A =
[[141 140 109 103 125 111 121 121 123 141 130 144 147 135 120 152]
 [114 117 140 104 121 155  99 151 103 143 135 125 148 134 125 146]
 [104 132 108 130 138 139 139 148 125 113 151 112 115 130 109 116]
 [107 145 101 153 106 129 127 153 156 148 136 155 131 149 142 133]
 [116 152 117 102 121 122 140 132 133 135 123 114 126 106 138 139]
 [150 137 148 126 102 144 127 154 140 119 102 108 101 107 106 143]
 [139 146 111 121 109 122 135 114 148 109 119 134 112 136 123 129]
 [143 114 100 143 126 112 125 137 152 132 110 135 113 117 102 153]
 [108 152 107 147 132 152 149 127 130 145 133 116 129 132 146 131]
 [129 115 110 110 140 106 129 136 133 139 124 115 116 123 144 155]
 [136 119 147 145  99 123 133 120 145 133 137 108 127 142 145 119]
 [116 138 111 108 110 129 141 145 107 117 124 132 150 143 154 139]
 [112 100 123 104 137 122 151 114 144 133 147 114 129 132 135 148]]
Read off the 2nd entry on the main diagonal.
Answer: 117
Read off the last entry, reading row by row.
Answer: 148
The entry just right of the largest entry -> 148
The second entry, reading row by row: 140
The bottom-left entry: 112
The smallest entry in the last column: 116
The smallest entry in the first column: 104
Read off the entry directly below the largest entry.
Answer: 133
The third entry on the diagonal from the top-right corner -> 130
The top-right entry: 152
Read off the smallest entry in the first row.
Answer: 103
The first entry, reading row by row -> 141
The largest entry in the first column: 150
Read off the 3rd-last entry, reading row by row.
Answer: 132
Read off the last entry in the row that holds the largest entry.
Answer: 133
Read off the entry directly above the largest entry.
Answer: 125
The third entry on the main diagonal is 108
The second entry on the diagonal from the top-right corner: 125
The first entry in the row that holds the largest entry: 107
The largest entry in the last column: 155
The entry just left of the largest entry: 153
The largest entry: 156
The smallest entry in the last row -> 100

Questions about the array below. Indices start at 1.
1) Read off the top-right entry.
2) Read off the entry in row 1 and column 3.
3) Read off the entry at row 2, column 1.
4) Read off the entry in row 3 and column 1.
5) Read off the entry in row 1 and column 1.
6) Read off the entry directly above 150.
7) Read off the entry in row 1 and column 2.
8) Read off the top entry of the column that holds the largest entry.
[[134 120 112 119 126 138 133 130 135 141 122 128 122 130 135 136]
 [130 136 132 134 126 132 135 124 134 149 135 131 139 127 118 137]
 [125 130 125 127 129 118 123 128 141 144 127 129 119 119 131 134]
 [130 122 130 147 126 122 142 124 123 140 123 139 122 122 122 118]
 [122 120 118 129 135 115 121 128 116 130 130 137 117 122 129 120]
 [121 140 135 125 130 141 138 135 135 123 135 135 138 130 158 124]
 [123 138 135 132 126 127 122 126 110 117 134 141 133 131 118 126]
 [126 133 135 143 134 123 122 141 133 120 127 128 150 125 154 132]
 [128 139 116 131 130 128 116 155 116 127 128 122 120 121 130 114]
 [128 119 124 119 125 130 113 115 129 119 129 112 118 129 124 128]]
1) 136
2) 112
3) 130
4) 125
5) 134
6) 133
7) 120
8) 135

[[124 126 118 135 121 153 120 122 120 136]
 [128 132 143 130 119 129 124 133 141 117]
 [132 132 124 122 132 122 134 142 128 135]
 [111 127 118 127 125 115 139 110 141 146]
 [148 112 131 138 127 122 127 124 134 124]
 [151 110 135 137 126 122 124 124 137 123]
 [141 120 146 124 124 124 119 130 138 124]
 [131 123 146 111 133 128 117 120 124 129]
 [134 127 133 124 128 124 126 137 132 130]]
Rows and columns are numbered from 1.
The top-left entry: 124
The bottom-left entry -> 134
Which number is the entry in row 2 and column 1?
A: 128
Which number is the entry at row 3, column 1?
A: 132
Which number is the entry directly below the largest entry?
A: 129
Which number is the entry just left of the largest entry?
A: 121
Which number is the top entry of the column that holds the largest entry?
A: 153
Which number is the entry in the bottom-right corner?
A: 130
Which number is the entry directly below 136?
A: 117
Which number is the entry at row 1, column 3?
A: 118
Which number is the entry in the top-right corner?
A: 136
The entry in row 3 and column 2: 132
The entry at row 2, column 3 is 143
Which number is the bottom entry of the column that holds the largest entry?
A: 124

[[120 108 113 106 124 109 133 113 118 107 130 111 134 101 123 102]
 [116 108 117 111 118 113 126 115 119 109 127 114 132 104 120 105]
 [120 130 127 127 121 129 116 131 124 132 121 124 112 132 118 131]]
Give the entry directly below 102.
A: 105
The top-right entry -> 102
Give the entry directly below 133.
A: 126
The entry just right of 134: 101
Give the smallest entry in the first column.
A: 116
Give the entry directly below the smallest entry.
A: 104
Give the entry in the top-left corner.
A: 120
The entry directly below 106 -> 111
The fourth entry in reading order: 106
Give the last entry, reading row by row.
A: 131
Give the entry in the bottom-left corner.
A: 120
The largest entry in the first row is 134
Give the bottom entry of the column that holds the largest entry.
A: 112
Give the bottom entry of the column that holds the smallest entry.
A: 132
The entry directly below the largest entry: 132
The entry just right of 129 -> 116

[[105 121 127 118 128]
 [132 114 129 136 121]
 [120 127 138 121 117]
 [131 128 128 128 128]
 [123 129 140 135 149]
 [130 133 133 132 135]
 [122 129 130 142 125]]
Counting starts at 1.
The entry at row 1, column 3 is 127
The entry in the bottom-left corner is 122
The top-right entry: 128
The entry at the centre is 128
Report the entry at row 3, column 3.
138
Report the top-left entry.
105
The entry at row 2, column 1 -> 132
The entry at row 3, column 2: 127
Report the entry in the bottom-right corner.
125
The entry directly above 114 -> 121
The entry just right of the centre entry is 128
The entry directly above the largest entry is 128

[150 129 104 112 108 124 107]
The third entry from the right is 108
Read off the second entry.
129
The 1st entry from the right: 107

[109 154 133 140 134 126]
The 2nd entry from the right -> 134
Give the largest entry.
154
Give the third entry from the left.
133

[[133 115 133 150 121 138 128 136 135 119 118 125 146 113 135]
 [121 122 132 124 111 123 121 116 115 134 139 140 136 121 125]
 [128 137 119 135 128 120 126 115 135 128 148 146 122 124 123]
 [150 117 110 130 130 121 127 112 141 114 136 123 119 127 136]
 [133 130 110 122 128 137 150 129 128 137 134 116 137 138 120]
 [117 124 141 128 118 139 126 124 133 114 139 123 122 120 133]
 [134 138 137 128 116 135 143 118 118 120 129 123 145 123 141]
 [130 137 110 121 112 123 122 139 141 113 111 144 136 140 133]
 [126 133 134 116 141 142 130 129 142 121 138 128 119 140 133]]
Rows and columns are numbered from 1.
What is the top-left entry? 133
The entry at row 3, column 3 -> 119
The entry just right of the centre entry: 128
The entry just left of 143 -> 135
The entry in row 3 and column 2 is 137
What is the entry in row 2 and column 1? 121
What is the entry in the bottom-left corner? 126
The entry directly below the centre entry: 124
What is the top-right entry? 135
What is the entry just left of the centre entry? 150
What is the entry at row 1, column 3? 133
The entry in row 2 and column 3: 132
The entry just right of 144 is 136
What is the entry in row 1 and column 2? 115
